After every row comes roughly how far along a hidden order it lies, from 0 to 20.
[ 0.40  0.37 -1.06 -1.84  1.53 -0.24 -0.82 -0.16 -1.15  0.12 -1.00  4.84
 -0.19 -0.21 -1.38 -0.73  0.40 -0.04 -3.68 -0.31  0.33  3.35  1.34 -0.35
 -0.34 -1.44  0.92  1.45]
5
[ 0.06  0.95 -0.69  0.30  1.33  0.12  0.02 -0.36 -0.34 -2.14  0.27  1.41
  0.36  0.72  0.84 -0.25  1.70 -0.11 -0.98 -0.49 -0.02  0.14  0.67  0.21
 -0.14 -1.50  2.10  0.22]
13
[ 0.17  0.65 -1.19 -0.62  1.39 -0.03 -0.29 -0.07 -0.55 -1.16 -0.21  2.61
  0.19  0.73 -0.01 -0.89  1.37 -0.07 -2.34  0.06  0.08  0.64  1.05  0.30
 -0.22 -1.24  1.70  0.67]
10
[-0.20  1.01 -0.62  1.65 -0.16  0.27  1.18 -0.51  0.96 -3.19  1.10 -4.98
  0.78  1.89  0.12 -0.10  2.86  0.34  1.35 -0.33 -0.90 -4.54  0.68  0.56
  0.13 -1.94  2.98 -0.59]
20
[ 0.16  0.24 -1.18 -2.81  1.34 -0.55 -1.16  0.19 -1.48  0.93 -1.51  6.37
 -0.65 -0.49 -1.96 -1.00 -0.72 -0.36 -3.83 -0.81  0.97  5.10  0.56 -0.52
 -0.36 -0.68 -0.27  1.70]
1
[ 0.46  0.09 -0.98 -2.11  1.50 -0.32 -0.86  0.02 -1.33  0.45 -0.88  5.63
 -0.30 -0.36 -1.17 -0.45  0.10 -0.19 -3.85 -0.47  0.65  3.55  1.03 -0.20
 -0.37 -0.84  0.83  1.71]
4
[ 0.40  0.54 -0.79 -0.78  1.52  0.04 -0.51 -0.38 -1.20  0.07 -0.43  2.70
  0.25 -0.04 -2.39 -0.42  1.20  0.14 -3.66  0.19 -0.07  1.31  1.89 -0.16
 -0.27 -1.08  2.35  1.39]
9
[ 0.04  0.72 -0.62  1.40  0.50  0.17  0.83 -0.49  0.72 -2.57  0.51 -1.80
  0.52  1.47  0.39 -0.39  2.17  0.10 -0.49 -0.30 -0.41 -2.01  0.63  0.61
 -0.05 -1.81  2.69 -0.46]
16
[ 0.65  0.04 -1.10 -2.03  1.45 -0.21 -0.96  0.01 -2.09  2.14 -1.18  5.30
 -0.31 -0.32 -2.76 -1.05 -0.47  0.10 -5.28 -0.10  0.57  3.14  2.10 -0.48
 -0.40 -0.50  0.73  2.30]
3
[ 0.06  0.78 -0.64  1.94 -0.13  0.46  1.27 -0.55  0.58 -1.35  0.91 -5.03
  0.83  1.86 -1.60 -0.19  2.73  0.62  0.79  0.23 -0.89 -5.25  1.98  0.69
  0.11 -2.12  3.51 -0.17]
19
[-0.15  1.22 -0.78 -0.05  1.01 -0.06 -0.04 -0.34 -0.24 -3.61  0.40  1.05
  0.36  1.35  2.25  0.02  2.13 -0.44 -0.60 -0.73  0.10 -0.29 -0.12  0.38
 -0.04 -1.70  0.91 -0.44]
14
[ 0.32  0.26 -0.56  0.52  0.77  0.22 -0.02 -0.43 -1.14  1.07 -0.17 -0.15
  0.39  1.00 -3.00 -0.86  1.88  0.40 -3.67  0.64 -0.37 -3.05  2.93  0.09
 -0.21 -2.12  3.37  1.18]
12
[ 0.54  0.29 -1.02 -0.87  1.44 -0.06 -0.61 -0.25 -1.52  1.16 -0.75  3.73
  0.06  0.15 -2.20 -0.70  0.66  0.10 -2.93  0.12  0.18  2.08  3.38 -0.25
 -0.34 -0.91  1.98  1.66]
7
[ 0.66 -0.13 -1.45 -3.71  1.08 -0.41 -0.96  0.26 -1.67  2.23 -2.23  6.11
 -1.09 -1.05 -3.29 -1.07 -1.26 -0.05 -5.08 -0.47  0.97  5.08  1.81 -0.74
 -0.35 -0.38 -0.13  2.54]
0
[-0.02  0.80 -0.90  0.61  1.58  0.17  0.41 -0.45  0.28 -2.42  0.48 -1.60
  0.47  1.29  0.95 -0.10  2.04  0.06  0.13 -0.23 -0.33 -2.62  0.97  0.41
 -0.03 -1.75  1.80  0.14]
15
[ 0.70 -0.10 -1.36 -2.66  1.11 -0.34 -1.00  0.20 -2.11  2.13 -1.36  5.98
 -0.70 -0.78 -2.93 -1.11 -1.09  0.06 -4.89 -0.30  0.74  4.88  1.27 -0.67
 -0.41 -0.43 -0.24  2.25]
0
[ 0.12  0.52 -0.91 -1.48  1.64 -0.25 -0.79 -0.09 -0.86 -0.79 -0.54  4.63
 -0.21  0.14  0.09 -0.51  0.43 -0.35 -1.75 -0.50  0.54  3.27 -0.05 -0.17
 -0.31 -1.20  0.36  1.31]
7
[ 0.80 -0.13 -1.12 -2.11  1.39 -0.16 -0.68  0.02 -2.08  2.18 -1.15  3.20
 -0.29 -0.20 -3.73 -1.04  0.32  0.32 -5.41  0.35  0.32  2.20  2.77 -0.45
 -0.39 -0.62  2.18  2.14]
4
[ 0.75 -0.26 -1.29 -2.96  1.12 -0.29 -1.02  0.13 -1.84  2.75 -1.50  5.83
 -0.59 -1.21 -4.05 -1.09 -1.05  0.35 -5.94 -0.05  0.77  4.70  2.09 -0.60
 -0.42 -0.40  0.26  2.61]
0
[ 0.47  0.22 -1.02 -2.58  1.30 -0.32 -0.99  0.02 -1.59  0.87 -0.73  6.41
 -0.45 -0.42 -1.08 -0.72 -0.34 -0.26 -4.29 -0.49  0.68  3.32  0.42 -0.33
 -0.33 -0.83  0.20  1.57]
3
[ 0.62 -0.08 -0.90 -1.47  1.43 -0.04 -0.64 -0.11 -1.80  1.43 -0.89  4.92
 -0.20 -0.25 -2.82 -1.05  0.33  0.12 -4.40  0.18  0.44  3.00  2.16 -0.25
 -0.34 -0.62  1.99  1.90]
5
[ 0.56 -0.01 -1.41 -2.87  1.36 -0.36 -0.22  0.12 -1.88  1.55 -1.35  5.73
 -0.77 -0.81 -3.76 -1.05 -0.81 -0.09 -3.94 -0.50  0.97  5.00  1.53 -0.52
 -0.34 -0.49 -0.70  2.04]
0
[ 0.41  0.24 -0.73  0.10  0.97  0.17  0.18 -0.46 -1.29  0.05  0.20  0.50
  0.56  0.96 -2.26 -0.30  2.09  0.48 -2.26  0.57 -0.64 -1.61  2.41  0.10
 -0.15 -1.20  3.11  1.32]
13
[ 0.72  0.04 -0.94 -0.62  1.20  0.03 -0.72 -0.30 -2.17  2.15 -0.95  2.00
  0.01  0.17 -4.11 -1.22  0.55  0.57 -4.47  0.86 -0.15  0.09  3.59 -0.32
 -0.45 -0.84  3.16  1.65]
7
[-0.15  1.32 -0.73  1.79 -0.03  0.29  1.29 -0.51  1.36 -4.50  1.49 -3.77
  0.81  1.94  1.89  0.05  3.55  0.02  2.05 -0.76 -0.89 -4.66 -0.21  1.08
  0.17 -1.92  2.30 -1.01]
20
[ 0.73 -0.31 -1.12 -2.64  1.12 -0.25 -0.86  0.11 -2.07  2.45 -1.31  5.65
 -0.64 -0.81 -3.31 -1.19 -0.71  0.14 -5.70 -0.12  0.77  4.14  1.77 -0.53
 -0.41 -0.47 -0.14  2.18]
1
[ 0.02  0.90 -0.50  1.26  0.22  0.25  1.01 -0.43  0.26 -2.11  0.50 -2.86
  0.49  1.35  0.14 -0.15  2.47  0.26  1.68 -0.08 -0.59 -2.71  1.32  0.62
  0.04 -1.92  2.21  0.01]
16
[ 0.27  0.59 -0.53 -0.10  1.31 -0.19 -0.24 -0.39 -1.11 -0.95 -0.24  1.35
  0.30  0.80 -0.19 -0.43  1.61  0.01 -2.72 -0.03 -0.06  1.45  1.31  0.05
 -0.25 -1.25  1.97  0.68]
11
[-0.33  0.81 -0.64  1.01  0.26  0.29  0.80 -0.42  0.63 -1.92  0.76 -2.45
  0.61  1.41 -0.75 -0.18  2.51  0.25 -0.45 -0.04 -0.90 -3.48  1.23  0.57
  0.00 -1.72  2.94  0.17]
17
[ 0.30  0.49 -1.03 -0.31  1.21  0.01 -0.19 -0.36 -1.69 -1.72  0.23  2.16
  0.39  0.71 -0.56 -0.46  1.61  0.21 -2.09  0.08 -0.01  0.53  1.28  0.12
 -0.18 -1.24  2.17  0.76]
11
[ 0.85 -0.27 -0.98 -0.46  0.75  0.34 -0.46 -0.45 -2.31  2.59 -0.59  1.36
  0.17  0.28 -4.80 -1.08  1.12  0.84 -5.06  1.30 -0.52 -0.10  4.42 -0.27
 -0.31 -1.09  4.64  1.98]
9
